(in the rows, 128 means zero)
Each row has a class, written after it.
[122  97 113 114 152 156 178 120  85 157 124 175  98 134  97 103 115 137
 175 148 163 148 129 133 106 129 194 126 120  87 100 126 146  98 119 153
 138  98 122]
<107>
[115 133 166 121 124 125 115  96 148 117 129 154 169 113 129 123 113 113
 139 109 155 133 147 161 117 119 111 122 167 119 144 139 132 115  96 147
 114 146 120]
<156>
[144 145 125 134 115 147 113 101 145 124 116 127 148 105 158 137 107 125
 129 126  92 134 135 120 130 135 115 128  96 132 133 120 116 107 172  82
  90 136 133]
<68>
[151 122  96 166 120 125 109  64 170 105 141  85 151  73 138  89 144 161
 181 123  97 157 136 152 123 118  88 109 139 141 188 123 132 154  73 179
 105 196 112]
<156>
[112 119 120 140  87 144 112 155 111 148 136 128 115 114 155 151 117 134
 157 120 106 116  93 113 146 117 137 151 161 109 144 121 132 127  88 172
 174 146 103]
<90>
[185 144 107 116 152 117 184 206 117 132 140 127 107 166 133 148 130 112
 163 154 175 125  84 138 142 145 147 129 160 103 101  74  89 128 144 226
 129 148 144]
<80>
[117 135 112 149 106 151 118 126 130 130 141 136 119 118 126 159 133 183
 149 138 141 145  85 132 136 134 120 136 163 110 138 119 148 112 119 167
 183 154 132]
<148>
[127 152 165 140 115 131 108  95 152 114 110 152 158 114 132 120 114  98
 140 100 153 138 147 141 108 128 132 118 156 121 131 132 123 122  97 131
 114 139 129]
<107>
[107 147 133 138  91 151 109 155 117 129 153 141 118 112 145 161 135 170
 166 131 132 130  93 135 159 135 128 135 127  78 139 127 137 119 116 166
 163 139 120]
<68>
[ 95 148 153 113  84 101 178  94 131 139 138 130 141 163 142 113 162 157
 110 150  96  96 114 120  96 123 140 122 106 112 130 129 157 125  99 119
  71  99 128]
<177>
[152 114 119 157 144 142  97  89 171 118 143 133 113 131 113  91 127 180
 149 115 252 173 133 162 132 131 140 103 213 114 101 129 133 129 176 197
 138 224  80]
<177>
[121 133 118 111 163 121 177 151 129 162 106 116 122 141 101 138  98  88
 155 122 131 112 131 142 149 177 165 134 157 144 106 101 102 122 123 184
  90 112 117]
<156>
[158 129 143 155 178 146  81  99 181 104 123  92 123 131  63  90 105  99
  94 140 181 162 157 173 110 155  86 130 134 116 108 182 105 149 210 102
 103 144 158]
<148>
[129 134 100 149 100  88 104 168 114 129  97 104 137 137 186 184 140 135
 119  79  71 123 133 105 106 124 115 109 167 167 108  39  87 131 118  95
 107 126  98]
<148>
[167 158 126 100 170 165 148 144 130 140 113 142 120 145 143 136 134 101
 191 125 139 100 120 131 125 165 171 122 143  87  89 106 108  82 146 119
 130  87 131]
<107>
[153 140 114 126 116 153 127 113 135 133 122 132 150 100 161 142 103 134
 139 121  78 137 141 109 132 145 117 137 103 143 132 111 105 113 171  87
  98 134 127]
<68>
[129 102  98  89 124 131 184 170 104 130 127 140  97 169 176 119 115 143
 136 154 106  84 109  84 118 117 170 121  96  87 100 116 119  83 129 122
 157  94  78]
<90>
[131 108 136 163  82 129 127 161 120 161 161 126 134 111 137 149 146 154
 147 139 136 166 106 137 149 124 124 167 175 122 131 145 119 163 122 188
 125 155 130]
<80>
[156 117 103  30 156 165 188 118 133 146  94 124 110 169 114  95 112  28
 175 139  98  95 146 125 150 182 164 123  75 168  75 108 115 116 124 151
 110 112 136]
<177>
[126 136 161 128 119 128 111 102 151 120 121 150 147 125 121 124 108 101
 125 106 168 131 137 147 111 134 100 124 161 121 131 143 126 119  99 127
 134 148 133]
<148>
[123 123 131 134  69 155 120 124 114 108 147 148 133 127 147 137 119 184
 149 152 106 139  99 133 117 105 118 152 144 108 146 142 158 149 124 180
 165 185 117]
<90>
[114 149  98 139 172 131 220 125 119 147 115 129 123 195 124 141 121 165
 166 152 152 104  84 126 132 135 159 144 164 117 120 134 151 167 116 178
 120  80 180]
<177>
[101 125 112 130 107 103 148 138 138 157 127 139 111 120  91 110 156 128
 118 144 116  89 124 120 102 125 145 124 106 112 144 136 157 158 117 130
  97 103  87]
<90>
[137 109 123 198 163 157 135 111 158 168 174 141 105 129 148 150 108 132
 204 117 199 170 118 169 140 143  77 104 167  61 171 125 126 120 159 210
  87 134 173]
<68>
[108 147 169 140 105 126 120  94 149 124 132 143 157 124 130 139 105 100
 127 106 138 137 138 149 105 128 115 123 161 126 129 144 128 117  93 143
 140 162 140]
<29>
[166 152 131 153 126 142 131  89 132 130 122 127 147 111 145 147 115 119
 125 132  97 145 132 121 120 140 141 138 108 142 131 124 104 122 150  90
  96 146 128]
<80>
[122 148 169 149 118 127 108  97 148 110 114 151 157 122 134 125 117 103
 147 101 163 142 146 149 109 124 126 124 160 121 131 138 129 142 100 142
 104 144 136]
<107>
[ 80  83 130 117 103 134 132 133 163  90 129 122 143 138 134 122 116 160
 144 170 123 170 139 149 134 129  63 139 113 185 110 183 158 155 141 190
 145 181 179]
<29>
[114  58 190 143  62 196  53 122 175 165 129 159 150 112 128 160 158 113
 126  94 144 148 123 137 139  98 114 168 120 137 132 155 129 119  77 108
 165 110 139]
<29>
[135 148 158 123 119 128 111 113 156 115 120 152 152 122 121 128 114 110
 132 106 167 125 134 152 117 136 104 123 162 118 130 141 126 118 109 133
 147 151 128]
<148>
[119 102 113 122 154 138 173 131 113 159 168 122 105 148 123 132 121 140
 155 153 149 137 132 114 123 144 133 129 139 128 120 136 116 100  99 175
 127 141 134]
<29>
[123 121 125 141 100 146 129 112 135 149 126 139 119 128 135 135 125 163
 166 121 124 147 112 157 123 129 121 152 119 123 145 136 123 136 133 183
 138 143 154]
<177>
[116 146 162 133 108 127 112 101 162 127 119 160 161 132 135 125 117 104
 138  95 169 135 147 150 119 115 113 117 155 125 133 137 126 124 111 152
 118 149 125]
<177>
[132  97 117  83 183  79 158 158 111 125 149 135 124 133  88 100 127 144
 104 157 207 129 157 133 113 148 117 115 191 143  86 137 108 139 161 141
 133 121 120]
<80>
[161  84  95 139 143 148  70 121 161 123  75 111 124  61 104 102  98 110
 200 113 170 149 147 131  94 154  56 146 155 122  99 106  65 153 173 108
  72 157 127]
<68>
[112 120 119 113 139  95 202 119 120 179 146 138  96 149 147 116 123 155
 137 142 122 106 124 151 104 155 147 147 121 137 137 167 124 112 131 158
 119 125 159]
<29>
[132 128 121 138 130 157 126  84 135 129 121 126 160 107 145 155  97 139
 134 131  74 146 143 118 120 138 122 144 108 159 142 109 121 104 164 104
  94 135 125]
<156>
[114 125 161 131 124 130 109 105 151 127 134 150 167 105 119 129 117 115
 143 105 159 139 149 153 121 125 108 126 176 123 142 130 131 124 102 152
 112 145 111]
<156>
[134  68 123  74 117 112 154  99 140 133 113 132 114 152 124  95 115  83
 114 138 119 119 152 124  85 166 108 129 149 179  98  71 134 145 186 149
  77 119 153]
<107>
[116 142 168 145 111 131 119  95 149 129 124 143 151 127 126 136 106  89
 133 103 151 135 137 150 106 128 128 130 162 121 119 145 126 128 101 140
 132 163 131]
<29>
[115  90 119 139 110 173  61  96 162 160  59 128  93 133 174 187 134 114
 190 114 157 111  77 160 132 118 136 141 123 105 102 131  98  52 104 122
 157 135 146]
<29>
[138 141 124 139 128 152 131  81 139 135 120 108 147 120 144 156  99 130
 120 131  75 134 133 111 114 142 139 145 103 156 122 129 108 101 156  88
 132 143 139]
<29>
[ 94 132  98  95 123 127 141  56 142 144 113 123 121 141  81 143 128  68
 135 138 125 139 142 141 102 154 126  97 110 142 104  84 139 133 163 161
  75 143 131]
<177>
[154 143 133 137 127 143 135  77 134 128 133 112 154 106 145 153 115 123
 123 137  79 146 135 117 131 151 131 142  85 153 133 134 102 128 150  89
 108 134 137]
<80>
[149 131 127 119 132 150 126 103 137 132 110 126 145 107 147 134 103 117
 131 123  90 125 138 114 113 135 126 147  95 157 128 133 107 121 155  82
  98 142 125]
<90>
[127 122 139 129 114 152 116 140 112 138 143 131 122 134 159 152 128 160
 164 138 134 126  93 147 133 120 125 151 169 102 126 144 136 126 131 158
 147 153 137]
<90>
[141  97 105  90 155 158 159 158 109 188  78 161 111 159 105 146 107 102
 161 136 156  83 125 114 150 139 179 148 131 136  96 127 115  80 102 126
 130  77 110]
<148>
[102 125 108 147  73 151 117 103 140 146 139 145 109 135 150 147 127 176
 148 130 104 145 119 128 118 136 120 133 134 116 146 124 133 112 152 174
 149 150 115]
<177>
[125 100 143  87 104 159 113 116  67 145 139 116  88 140 156 148 153 129
 169 127  55 122 100 152  96 171 111 160 128 108  95 100 136 134 133  82
 141 101 172]
<148>
[114  99 103 141 105 111 166 109 126 152 137 134 111 130 138  92 115 102
 165 130 106 143 149 135 104 119 125 125  71 110 136 118 150 154 168 177
  92 136 114]
<177>
[114 133 142 166  93 166 111 103 124 153 144 115 114 111 122 160 122 123
 165 122 122 145  86 133 130 144 149 147 164  94 122 110 138 112  95 171
 161 168 125]
<29>
[ 98 110  86 125 137 120 142  71 138 211  97 130 114 138 124 136 149  93
 140 154 161 106 135 133 146 103 215 123 112 105 108 171 142  75 148 121
  60  94  87]
<107>
[144 142 111 131 113 149 122  97 147 127 118 131 147  96 147 139 105 130
 118 118  79 142 137 111 130 144 125 131  93 150 135 108 114 121 176  78
 107 133 128]
<68>
[100  96 131 156  87 141 112 106 134 141 133 132 134 112 137 152 110 205
 153 137 126 138 107 146 135 126 128 155 157 105 150 128 137 112 138 187
 148 147 100]
<156>
[150 148 128 134 116 153 119 107 138 122 124 122 158 100 152 148 105 137
 137 117  84 134 135 112 131 144 113 137 101 135 134 108 104 125 159  85
 101 130 131]
<68>
[ 93 132 131 170 175 129 127  87 169 122  95  81 135  69  95 107  69 129
 114 120 137 162 112 121 145 167 136 108 157 131 116 125 115  67 138 119
 180  85 163]
<107>
[111 150 173 133 111 127 114  97 165 115 127 146 161 131 128 121 110 115
 140 100 165 133 151 153 122 128 107 121 144 115 132 154 122 135 113 156
 129 144 123]
<177>
[ 92  87 120 142 154 138 120 174 108 149 126  90  97 128  69 122 163 120
 163 130 118 145 137 162 143 146 171 133  95  95  80 128 132 179 125 130
 108  69  96]
<156>
[134 138 126 134 120 159 124  73 146 129 115 117 149 129 145 143 101 128
 139 122  82 140 146 118 118 144 116 138  89 149 130 122 110 118 167 108
 107 129 137]
<177>
[ 35  63 165 174  92 139  90 106 140 143  62 136 123 142 105 150 102 200
 155 115 148 133 153 161 129 156 135 149 179 140  95 175 122 158  81 135
  84 100  82]
<156>
[104 152 113 142  68 148 124 130 141 144 157 144 125  99 135 151 132 158
 153 135 113 127  85 126 156 132 122 133 146  80 171 129 149 118 106 189
 176 139 123]
<68>
[129 153 166 142 111 124 112 106 144 119 113 156 152 121 141 121 117 102
 142 102 162 133 138 144 111 120 132 128 170 121 137 135 124 123  90 148
 111 148 135]
<107>
[112 153 167 136 114 125 121  89 163 118 126 153 164 136 133 119 119 113
 137 104 169 135 147 152 116 116 112 118 144 117 133 155 134 134 112 146
 112 147 128]
<177>
[135 151 129 129 113 147 123  98 143 125 116 137 154 104 148 140 102 138
 122 128  96 141 140 121 125 141 120 133  99 137 127 133 112 109 172  78
  88 138 132]
<68>
[114 149 165 123 112 123 114 100 147 117 132 155 161 105 127 120 115 100
 136 110 167 138 139 157 126 125 104 106 155 102 130 139 141 129 115 128
 100 151 134]
<68>
[106 121  95  86 161  89 183 115 132 180 141 152 145 106 126 133 112 189
 137 132 158 123 139 171 147 132 158 125 171 142 148 162 117  72 146 190
 156 127 114]
<156>
[119 130 117 129 157  96 157 184  77 110 131 139 121  50 114  75 135 124
 128 124 146 135  85  83 130 113 157 129 160 120 114 107 150 117  34  86
 226  98 127]
<80>
[133 133 112 136 135 155 122  75 147 121 112 114 148 107 145 145 107 138
 134 130  81 133 130 113 124 140 130 139 105 150 142 113 116 101 142  98
 107 132 119]
<156>
[116 115  99 120 160 133 160 170 129 171 131 170 112 123  90 134 125  92
 151 127 166 116 146 105 135 153 137 113 127 134 119 105 155 109 139 142
 129  95 100]
<148>
